Below are the code and all the weights of a small trained network. Each question names an input and a class and asks about switching units off, where a switched-off unit gives its printed mean instead of its output.

import numpy as np


def w(rows, s, z=0):
    codes = np.array(rows[::2]) - 128.0
    scale = np.full(codes.shape[1], s)
    scale[-1] = z or s
    return codes * scale


def norm(h):
    return h / np.sqrt((h * h).mean(-1, keepdims=True) + 1e-5)


def f(y):
    return np.maximum(y, 0)


def log_softmax(a):
    a = a - a.max(-1, keepdims=True)
    return a - np.log(np.exp(a).sum(-1, keepdims=True))


def net(x, mask):
    res = np.array(x, float).reshape(1, 6) / 4 @ E
    u = 0
    for l in range(2):
        y = f(norm(res) @ A[l][:, :-1].T + A[l][:, -1])
        res = res + np.where(mask[u : u + 5], y, B[l][:, -1]) @ B[l][:, :-1]
        u += 5
    return log_softmax(norm(res)[-1] @ U[:, :-1].T + U[:, -1])


A, B = {}, {}
E = w([
[130,115,108,98,188,204,63,122,92,206,164,127],'x0',
[126,196,159,244,158,141,133,150,93,142,118,89],'x1',
[144,127,151,131,111,165,93,143,68,78,191,102],'x2',
[170,134,186,102,106,126,126,191,2,88,124,142],'x3',
[148,93,193,82,94,160,104,118,191,175,69,66],'x4',
[171,132,96,81,126,139,159,193,126,132,140,94],'x5',
],0.0084)
A[0] = w([
[105,68,154,126,84,127,218,79,204,210,41,94,177],'0.n1',
[176,106,34,74,188,164,78,159,94,164,101,198,124],'0.n2',
[121,184,81,195,85,101,178,88,173,150,143,165,177],'0.n3',
[73,19,159,1,111,68,158,136,97,165,199,198,1],'0.n4',
[110,25,131,15,60,112,156,77,134,115,61,139,110],'0.n5',
],0.0052,0.0014)
B[0] = w([
[188,66,177,89,226,66,132,154,171,113,74,105,254],'0.n1',
[61,191,114,124,149,144,54,210,130,131,118,61,220],'0.n2',
[185,18,208,155,104,158,175,141,63,188,90,110,218],'0.n3',
[173,192,108,68,154,198,51,58,62,188,200,66,226],'0.n4',
[163,167,109,210,175,92,78,161,121,253,126,156,244],'0.n5',
],0.0076,0.0054)
A[1] = w([
[105,29,33,121,205,219,106,167,168,235,146,60,102],'1.n1',
[41,191,84,141,199,218,248,182,130,230,185,45,35],'1.n2',
[40,68,38,106,133,97,58,58,162,202,3,154,218],'1.n3',
[73,111,132,214,43,2,214,94,6,98,145,107,250],'1.n4',
[74,78,126,98,79,181,103,13,148,142,182,119,54],'1.n5',
],0.0047,0.0015)
B[1] = w([
[122,111,173,114,107,138,94,90,123,100,161,168,254],'1.n1',
[125,115,109,75,145,125,2,143,137,194,146,99,195],'1.n2',
[115,104,169,174,64,103,190,181,124,43,142,124,206],'1.n3',
[109,167,150,182,45,185,141,141,116,151,166,149,199],'1.n4',
[28,174,138,119,157,131,118,123,129,114,148,108,147],'1.n5',
],0.011,0.0073)
U = w([
[114,157,192,224,55,158,165,168,80,157,156,145,173],'0',
[165,172,47,103,84,140,153,124,78,105,174,123,94],'1',
[172,85,171,149,158,44,177,135,199,148,40,98,153],'2',
[158,153,110,90,185,137,55,157,85,221,166,96,165],'3',
[87,71,90,123,120,138,113,102,151,126,159,149,78],'4',
[87,178,88,114,139,155,148,91,147,90,120,127,67],'5',
[124,138,8,88,159,169,190,86,129,78,31,154,3],'6',
],0.012,0.0074)

Each question gives the input, the list of numbers given to net, and the class t.
The units are the neurons (one row each of A and B). Each row of codes is followed by its name. A weight is (code - 128) times the scale printed after its matrix; where a second scale follows, it is the last column's (A, B and U).
mask holds one flag per neuron, layer by layer. A switched-off neuron (its flag False) gives its mean, the last column of its row in B, instead of its output. The means were averaged over made-up inputs and are rounded, as every weight is.
A unit's drop is (log p(t) with every unit on - log p(t) with that unit switched off) / (log p(t) with every unit on - log p(t) with every unit switched off).
The circuit of an input: a set's keep is (log p(t) with only the set's units on - log p(t) with every unit switched off) / (log p(t) with every unit on - log p(t) with every unit switched off). Starting from all 10 units, units are removed one at a time, each time the one whose removal leaves the highest keep (on an exact tie, the one counted first), for as long as the keep stays at least 0.8.
units of the circuit, in order: the units of the circuit, biggest drop first
k most important neurons: the k neurons with the biggest drops, biggest first
top k neurons in layer l: the k neurons of layer l with the biggest drops, biggest first
drop when u is switched off: that unit's drop, to one decimal
input [-2,-7,5,-3,1,-4], class 3: units of the circuit, in order -> (0.n5)
input [-2,-8,8,-2,-5,-3], class 3: top 3 neurons in layer 1 -> (1.n3 1.n4 1.n1)
input [-3,-4,7,-7,4,2], class 2: units of the circuit, in order -> (0.n1 1.n2)
input [6,5,-7,-5,-1,-6], class 2: 4 most important neurons -> (1.n4 0.n1 0.n4 1.n3)
input [0,1,1,4,8,4], class 2: top 2 neurons in layer 0 -> (0.n4 0.n2)
input [2,-3,-6,-2,6,7], class 2: 2 most important neurons -> (0.n1 1.n3)
input [0,6,-3,-7,-2,-2], class 2: 2 most important neurons -> (0.n1 1.n4)
input [1,4,3,-1,6,0], class 2: top 4 neurons in layer 0 -> (0.n4 0.n2 0.n1 0.n5)
input [2,2,4,-5,3,-3], class 4: top 2 neurons in layer 0 -> (0.n5 0.n3)
input [-1,4,-2,8,7,7], class 2: top 2 neurons in layer 1 -> (1.n4 1.n2)
input [4,0,3,-6,5,-6], class 4: 2 most important neurons -> (1.n1 1.n5)
input [7,8,-2,-7,3,-6], class 2: top 3 neurons in layer 0 -> (0.n4 0.n1 0.n2)
input [-5,-7,8,1,6,1], class 3: top 2 neurons in layer 0 -> (0.n5 0.n4)
input [-3,6,-1,-7,1,-8], class 2: 2 most important neurons -> (0.n1 1.n1)
input [-1,-8,-8,6,1,-5], class 3: units of the circuit, in order -> (0.n4)
input [-5,2,4,2,7,0], class 2: drop when 1.n4 is switched off -> 0.1
input [-3,2,-1,3,4,-4], class 2: drop when 0.n1 is switched off -> 0.4
